Below is a small trained network, with its code and all its weights. Each question gives an input and a target symbol and asks what happens when units are switched off, that is, made to give their printed mean instead of their output.

import numpy as np


def w(rows, s, z=0):
    codes = np.array(rows[::2]) - 128.0
    scale = np.full(codes.shape[1], s)
    scale[-1] = z or s
    return codes * scale


def norm(h):
    return h / np.sqrt((h * h).mean(-1, keepdims=True) + 1e-5)


def f(y):
    return y / 2 * (1 + np.tanh(0.7978845608 * (y + 0.044715 * y**3)))


def softmax(a):
    e = np.exp(a - a.max(-1, keepdims=True))
    return e / e.sum(-1, keepdims=True)


def log_softmax(a):
    a = a - a.max(-1, keepdims=True)
    return a - np.log(np.exp(a).sum(-1, keepdims=True))


def net(x, mask):
    ids = ['ΓΘΛΞΦβεμ'.index(c) for c in x.split()]
    T = len(ids)
    res = E[ids] + P[:T]
    r = norm(res)
    for j in range(2):
        rows = slice(2 * j, 2 * j + 2)
        q, k, v = (r @ M[0][rows].T for M in (Q, K, V))
        z = softmax(np.where(np.tri(T) > 0, q @ k.T / 2**0.5, -1e9)) @ v
        o = O[0][rows]
        res = res + np.where(mask[j], z, o[:, -1]) @ o[:, :-1]
    y = f(norm(res) @ A[0][:, :-1].T + A[0][:, -1])
    res = res + np.where(mask[2:6], y, B[0][:, -1]) @ B[0][:, :-1]
    return log_softmax(norm(res)[-1] @ U[:, :-1].T + U[:, -1])


Q, K, V, O, A, B = {}, {}, {}, {}, {}, {}
E = w([
[85,70,62,187],'Γ',
[172,88,204,136],'Θ',
[86,252,195,66],'Λ',
[125,135,177,100],'Ξ',
[139,195,94,92],'Φ',
[107,88,139,149],'β',
[30,217,157,47],'ε',
[122,81,130,225],'μ',
],0.021)
P = w([
[70,161,139,135],'0',
[164,254,131,85],'1',
[79,126,182,97],'2',
[137,172,139,160],'3',
[84,116,153,92],'4',
[123,157,175,81],'5',
[151,151,140,158],'6',
[86,104,144,83],'7',
[130,148,172,73],'8',
[164,137,133,156],'9',
[97,93,137,73],'10',
[140,141,169,65],'11',
[183,111,137,150],'12',
[107,86,129,65],'13',
],0.0096)
Q[0] = w([
[86,254,85,156],'H0',
[99,230,248,100],'H0',
[61,73,109,90],'H1',
[197,129,216,101],'H1',
],0.035)
K[0] = w([
[126,228,44,127],'H0',
[118,223,255,85],'H0',
[157,20,83,162],'H1',
[111,157,128,46],'H1',
],0.034)
V[0] = w([
[186,67,115,180],'H0',
[114,80,255,75],'H0',
[132,128,124,110],'H1',
[76,51,49,226],'H1',
],0.0094)
O[0] = w([
[140,175,194,153,145],'H0',
[152,254,56,146,82],'H0',
[114,129,129,120,111],'H1',
[229,187,168,50,254],'H1',
],0.0092,0.0076)
A[0] = w([
[159,111,12,3,2],'N0',
[185,106,138,250,48],'N1',
[229,20,12,234,130],'N2',
[127,145,71,214,80],'N3',
],0.015,0.0039)
B[0] = w([
[93,30,222,216,212],'N0',
[90,130,188,180,237],'N1',
[155,249,210,154,254],'N2',
[195,68,84,83,197],'N3',
],0.019,0.0042)
U = w([
[191,28,153,24,137],'Γ',
[212,67,89,220,48],'Θ',
[51,174,116,70,227],'Λ',
[144,126,54,112,254],'Ξ',
[27,27,133,158,128],'Φ',
[180,207,127,68,178],'β',
[11,115,210,7,34],'ε',
[72,170,220,204,72],'μ',
],0.012,0.0071)

Each question gives the input, a string of symbols that net reads in full, and the target symbol t.
The units are the heads (2 rows each of Q, K, V and O) and the neurons (one row each of A and B). Each row of codes is followed by its name. A weight is (code - 128) times the scale printed after its matrix; where a second scale follows, it is the last column's (O, A, B and U).
mask holds one flag per unit, heads first, then neurons. A switched-off unit (its flag False) gives its mean, the last column of its rows in O or B, instead of its output. The means were averaged over made-up inputs and are rounded, as every weight is.
A unit's drop is (log p(t) with every unit on - log p(t) with that unit switched off) / (log p(t) with every unit on - log p(t) with every unit switched off).
The circuit of an input: a set's keep is (log p(t) with only the set's units on - log p(t) with every unit switched off) / (log p(t) with every unit on - log p(t) with every unit switched off). Starting from all 6 units, units are removed one at a time, each time the one whose removal leaves the highest keep (on an exact tie, the one counted first), for as long as the keep stays at least 0.8.
circuit, biggest first: the units of the circuit, biggest drop first
k most important neurons: the k neurons with the biggest drops, biggest first
drop of u: that unit's drop, to one decimal
input Φ μ β, target β: circuit, biggest first => (H0, N1)
input Ξ ε Λ Γ Λ Γ β, target β: circuit, biggest first => (H1, N0)
input Φ ε Φ Φ Γ μ Γ Λ Γ Γ μ, target Γ: circuit, biggest first => (H1, N2)
input Γ Γ μ Γ Γ Γ β Γ μ Γ β Γ Θ, target β: circuit, biggest first => (H0, N0)
input Γ μ Λ Γ Γ Φ Γ μ Γ Γ Φ μ Θ, target μ: circuit, biggest first => (H1, N2)
input Λ Γ Γ Φ, target Λ: circuit, biggest first => (H1, N0)
input μ Γ β Φ μ ε Φ μ μ Φ, target μ: circuit, biggest first => (H1)
input Λ Γ Γ Γ μ Λ μ Φ Θ, target Θ: 3 most important neurons => (N3, N2, N1)
input Γ Γ Γ Θ β Φ Γ Γ Γ Γ, target β: circuit, biggest first => (H1, H0, N0)
input μ ε Γ Γ Γ ε Γ Γ β Γ, target β: 2 most important neurons => (N0, N2)
input μ Θ Θ Φ Λ Γ Γ Γ ε Γ Ξ, target Ξ: 2 most important neurons => (N3, N2)
input Γ β β Γ Γ μ Γ Θ, target Θ: 2 most important neurons => (N3, N1)
input β Λ Λ Φ, target Λ: 3 most important neurons => (N0, N2, N1)
input Γ Γ Γ Γ Θ Γ, target Γ: most important neuron => (N2)
input β Λ μ Γ μ Γ μ ε μ Γ Γ Γ Θ, target μ: 2 most important neurons => (N1, N2)
input Γ Θ Φ Γ Γ Φ Γ Γ μ Γ μ, target Γ: drop of N1 => -0.1
input Φ Γ ε Φ Γ Λ Γ β μ β Γ Γ Λ, target Λ: drop of H0 => 0.4
input Γ Ξ Γ μ Γ Γ Γ Γ Γ Γ Θ Φ Φ, target μ: drop of N3 => -0.2
